Below is a small trained network, with its code and all its weights. Each question gives an input and a target symbol and asks what happens when units are switched off, that is, made to give their printed mean instead of their output.

import numpy as np


def w(rows, s, z=0):
    codes = np.array(rows[::2]) - 128.0
    scale = np.full(codes.shape[1], s)
    scale[-1] = z or s
    return codes * scale


def norm(h):
    return h / np.sqrt((h * h).mean(-1, keepdims=True) + 1e-5)


def f(y):
    return np.maximum(y, 0)


def softmax(a):
    e = np.exp(a - a.max(-1, keepdims=True))
    return e / e.sum(-1, keepdims=True)


def log_softmax(a):
    a = a - a.max(-1, keepdims=True)
    return a - np.log(np.exp(a).sum(-1, keepdims=True))


def net(x, mask):
    ids = ['αβγδεηθμπστφψ'.index(c) for c in x.split()]
    T = len(ids)
    res = E[ids] + P[:T]
    r = norm(res)
    for j in range(2):
        rows = slice(4 * j, 4 * j + 4)
        q, k, v = (r @ M[0][rows].T for M in (Q, K, V))
        z = softmax(np.where(np.tri(T) > 0, q @ k.T / 4**0.5, -1e9)) @ v
        o = O[0][rows]
        res = res + np.where(mask[j], z, o[:, -1]) @ o[:, :-1]
    y = f(norm(res) @ A[0][:, :-1].T + A[0][:, -1])
    res = res + np.where(mask[2:26], y, B[0][:, -1]) @ B[0][:, :-1]
    return log_softmax(norm(res)[-1] @ U[:, :-1].T + U[:, -1])


Q, K, V, O, A, B = {}, {}, {}, {}, {}, {}
E = w([
[151,162,45,90,99,100,125,201,118,51,135,148],'α',
[97,187,121,227,118,132,69,159,73,31,96,150],'β',
[55,85,123,97,42,98,103,207,133,88,144,159],'γ',
[83,123,114,90,154,47,141,150,191,35,129,35],'δ',
[138,75,132,211,150,115,224,206,114,56,108,119],'ε',
[174,175,195,132,141,143,130,73,157,37,224,150],'η',
[70,188,105,83,168,204,136,105,27,127,68,45],'θ',
[144,46,129,100,54,223,111,42,139,64,100,144],'μ',
[90,26,169,78,176,232,46,147,103,160,105,172],'π',
[175,136,178,89,122,212,217,168,45,177,141,207],'σ',
[93,139,247,74,188,95,114,132,140,173,115,178],'τ',
[222,86,147,85,209,141,162,81,169,123,78,129],'φ',
[170,146,182,103,73,109,191,66,147,180,45,152],'ψ',
],0.013)
P = w([
[133,191,132,130,90,149,79,215,195,65,71,124],'0',
[129,172,143,100,108,138,91,190,111,23,83,132],'1',
[18,135,128,168,170,191,208,107,186,137,131,115],'2',
[108,82,98,116,141,66,154,62,52,158,184,115],'3',
[31,127,15,175,168,95,165,28,124,174,161,208],'4',
[102,93,160,67,143,92,143,98,2,33,141,135],'5',
],0.01)
Q[0] = w([
[180,109,100,153,103,38,62,123,50,160,171,104],'head 1',
[79,156,91,119,138,128,190,75,181,161,88,197],'head 1',
[165,140,221,106,81,162,125,183,128,100,78,78],'head 1',
[148,157,108,177,97,151,111,136,217,221,113,104],'head 1',
[209,130,120,185,83,75,90,175,130,197,142,95],'head 2',
[118,119,17,179,145,82,105,71,114,203,178,150],'head 2',
[164,84,131,109,110,49,95,142,10,76,171,91],'head 2',
[164,130,143,131,97,143,59,153,123,122,139,47],'head 2',
],0.013)
K[0] = w([
[38,132,16,163,146,95,114,136,133,96,247,144],'head 1',
[145,101,187,149,105,113,196,19,163,238,88,111],'head 1',
[172,182,128,115,83,102,49,206,108,18,98,151],'head 1',
[159,173,93,178,91,140,103,180,238,168,121,123],'head 1',
[94,187,27,186,94,108,100,172,169,73,172,123],'head 2',
[72,86,81,180,144,143,167,69,156,245,186,121],'head 2',
[68,111,82,150,134,101,133,135,35,27,212,93],'head 2',
[103,136,69,157,98,125,75,231,97,53,130,133],'head 2',
],0.011)
V[0] = w([
[156,109,57,195,240,148,63,142,134,68,217,73],'head 1',
[112,173,186,174,38,97,222,223,121,108,203,179],'head 1',
[25,158,82,71,77,177,75,128,75,142,143,67],'head 1',
[198,178,118,59,151,158,220,111,146,129,96,37],'head 1',
[213,216,120,134,67,198,139,44,139,126,188,164],'head 2',
[101,167,95,165,51,49,197,63,112,85,11,89],'head 2',
[149,2,110,127,21,172,127,103,185,50,148,109],'head 2',
[97,179,197,94,122,19,85,101,223,109,164,98],'head 2',
],0.0089)
O[0] = w([
[147,158,127,87,251,134,17,157,109,51,118,150,26],'head 1',
[128,111,87,165,172,66,161,121,43,189,234,162,193],'head 1',
[87,246,139,80,57,113,72,142,124,125,184,36,66],'head 1',
[177,174,98,112,165,121,236,114,160,119,68,69,191],'head 1',
[175,128,127,98,94,184,157,28,1,73,126,99,157],'head 2',
[204,191,84,213,69,86,105,55,154,217,39,130,189],'head 2',
[163,70,32,123,164,186,66,18,197,152,211,80,255],'head 2',
[65,95,175,63,156,22,108,19,133,162,83,127,143],'head 2',
],0.0091,0.0038)
A[0] = w([
[159,78,136,80,142,117,111,80,87,125,172,145,128],'neuron 1',
[97,104,236,84,114,79,141,159,89,157,102,146,52],'neuron 2',
[67,95,163,107,144,98,161,152,106,169,106,157,28],'neuron 3',
[174,95,166,110,188,184,152,133,169,94,30,148,45],'neuron 4',
[146,129,177,81,163,115,122,93,99,113,159,141,83],'neuron 5',
[149,124,131,127,91,173,183,176,46,123,169,142,1],'neuron 6',
[119,145,147,140,102,185,167,164,117,97,170,141,75],'neuron 7',
[135,101,159,119,165,143,165,133,177,88,66,146,51],'neuron 8',
[120,128,131,118,106,95,122,137,144,100,226,115,86],'neuron 9',
[104,96,100,120,168,151,190,119,127,104,96,99,111],'neuron 10',
[104,119,109,126,145,159,128,128,63,106,116,188,120],'neuron 11',
[104,119,174,63,151,190,92,181,144,112,136,120,65],'neuron 12',
[135,99,99,153,186,138,131,151,146,159,120,156,67],'neuron 13',
[157,145,116,139,119,116,58,155,83,126,109,175,23],'neuron 14',
[176,88,121,111,78,174,76,118,105,125,120,93,73],'neuron 15',
[98,122,151,98,152,143,131,122,139,76,167,122,75],'neuron 16',
[254,126,89,41,113,75,99,181,104,140,151,104,10],'neuron 17',
[128,44,107,134,112,117,96,120,146,138,136,182,116],'neuron 18',
[150,163,146,86,120,152,146,141,120,101,57,113,92],'neuron 19',
[175,155,143,112,91,107,180,78,135,160,106,164,98],'neuron 20',
[121,166,177,106,112,111,117,122,131,144,105,89,110],'neuron 21',
[94,151,150,129,163,79,82,110,164,151,85,123,55],'neuron 22',
[143,119,93,118,143,193,119,82,155,166,150,54,27],'neuron 23',
[128,152,123,129,137,168,99,131,121,108,107,168,87],'neuron 24',
],0.015,0.0086)
B[0] = w([
[84,168,141,118,175,155,130,57,110,132,115,118,255],'neuron 1',
[55,117,125,164,75,156,162,148,187,95,169,185,202],'neuron 2',
[92,152,147,159,118,122,158,110,138,73,160,192,185],'neuron 3',
[211,136,197,113,135,176,97,153,208,160,118,164,225],'neuron 4',
[87,131,157,160,190,121,144,66,78,135,118,157,207],'neuron 5',
[203,116,120,53,109,115,187,157,104,157,208,122,190],'neuron 6',
[130,123,140,68,138,122,147,202,54,153,125,90,181],'neuron 7',
[174,112,182,85,116,192,114,147,155,143,122,180,203],'neuron 8',
[130,120,140,106,138,164,104,128,123,212,70,144,185],'neuron 9',
[164,152,191,96,124,143,60,102,112,145,116,177,221],'neuron 10',
[162,114,157,108,126,109,132,60,116,122,135,83,213],'neuron 11',
[84,36,111,181,138,130,116,165,115,97,76,37,154],'neuron 12',
[171,114,67,197,196,100,116,150,145,106,143,121,173],'neuron 13',
[166,124,159,159,50,94,90,127,74,100,109,153,160],'neuron 14',
[124,166,100,141,88,166,148,106,205,75,187,102,191],'neuron 15',
[114,109,146,143,174,118,101,129,87,123,81,109,176],'neuron 16',
[64,124,9,55,135,156,169,151,118,115,21,244,148],'neuron 17',
[126,183,133,139,160,156,143,149,137,131,150,93,190],'neuron 18',
[148,204,161,166,170,148,141,140,181,160,125,119,178],'neuron 19',
[117,66,126,177,129,149,119,130,125,153,71,75,196],'neuron 20',
[103,174,124,121,148,81,180,148,138,130,112,120,165],'neuron 21',
[180,70,147,57,85,93,167,123,129,105,151,112,183],'neuron 22',
[148,136,112,113,50,154,115,106,152,44,146,146,210],'neuron 23',
[143,98,153,155,105,97,119,122,126,143,142,103,149],'neuron 24',
],0.013,0.0077)
U = w([
[111,133,38,71,128,129,111,125,108,110,59,198,114],'α',
[173,124,157,167,73,78,46,115,72,85,131,143,97],'β',
[89,143,123,123,131,121,52,110,144,222,181,119,93],'γ',
[157,84,117,60,145,24,125,99,185,93,116,96,144],'δ',
[165,106,67,205,209,94,122,135,154,105,170,136,201],'ε',
[101,133,161,114,213,133,122,31,73,96,127,128,207],'η',
[115,254,144,143,149,121,133,146,137,112,106,75,1],'θ',
[144,143,73,122,88,183,105,64,166,59,186,99,227],'μ',
[91,42,139,118,151,171,89,166,122,82,89,57,147],'π',
[178,112,130,70,115,133,180,153,69,143,192,109,149],'σ',
[59,110,172,150,107,112,173,125,165,84,162,192,144],'τ',
[199,122,195,105,157,176,87,117,187,146,100,184,50],'φ',
[137,71,120,190,90,129,170,62,139,168,56,92,23],'ψ',
],0.0067,0.00096)

Each question gives the input, a string of symbols that net reads in full, and the target symbol t.
The units are the heads (4 rows each of Q, K, V and O) and the neurons (one row each of A and B). Each row of codes is followed by its name. A weight is (code - 128) times the scale printed after its matrix; where a second scale follows, it is the last column's (O, A, B and U).
mask holds one flag per unit, heads first, then neurons. A switched-off unit (its flag False) gives its mean, the last column of its rows in O or B, instead of its output. The means were averaged over made-up inputs and are rounded, as every weight is.
A unit's drop is (log p(t) with every unit on - log p(t) with that unit switched off) / (log p(t) with every unit on - log p(t) with every unit switched off).
The circuit of an input: a set's keep is (log p(t) with only the set's units on - log p(t) with every unit switched off) / (log p(t) with every unit on - log p(t) with every unit switched off). Starting from the 12 units with the biggest drops (on a tie, the unit counted first), units are removed one at a time, each time the one whose removal leaves the highest keep (on an exact tie, the one counted first), for as long as the keep stays at least 0.8.
circuit, biggest first: the units of the circuit, biggest drop first
most important unit: the unit with the biggest drop
which heads matter: for each layer, one digit per head in row order, 1 if its drop is at least 0.15 and else 0, layers parted by /
drop of u: that unit's drop, to one decimal
input μ ε η μ β, target μ: which heads matter : 01
input β η β δ β, target δ: circuit, biggest first : [head 2; neuron 22]
input τ ε ε β β, target ε: which heads matter : 01
input η β θ π ε, target π: circuit, biggest first : [head 2; head 1; neuron 12]
input β μ β ε φ, target φ: which heads matter : 10
input φ β η ε, target ε: which heads matter : 01
input ε σ μ η δ, target μ: circuit, biggest first : [head 2; neuron 23]
input ψ δ ψ φ ε, target ψ: which heads matter : 00
input β η δ φ δ, target φ: most important unit : head 1
input η β α τ β, target τ: which heads matter : 01
input μ β μ η, target η: which heads matter : 00
input μ τ μ η η, target μ: which heads matter : 01
input θ θ σ, target σ: which heads matter : 01
input μ η μ π θ, target π: circuit, biggest first : [head 2; neuron 12]
input θ θ η, target θ: circuit, biggest first : [head 1; head 2]
input δ σ π, target σ: which heads matter : 11
input τ η η, target τ: circuit, biggest first : [head 2; neuron 2]
input τ β ψ, target ψ: most important unit : neuron 20
input ε δ θ, target θ: which heads matter : 10
input η η σ δ μ, target σ: which heads matter : 01
input τ ε μ μ β, target μ: most important unit : head 2
input ψ θ α, target ψ: which heads matter : 00
input η γ σ η η, target σ: drop of neuron 4 : 0.0
input π φ μ δ, target δ: drop of neuron 22 : 0.3
input β μ η μ, target μ: drop of head 2 : 0.1
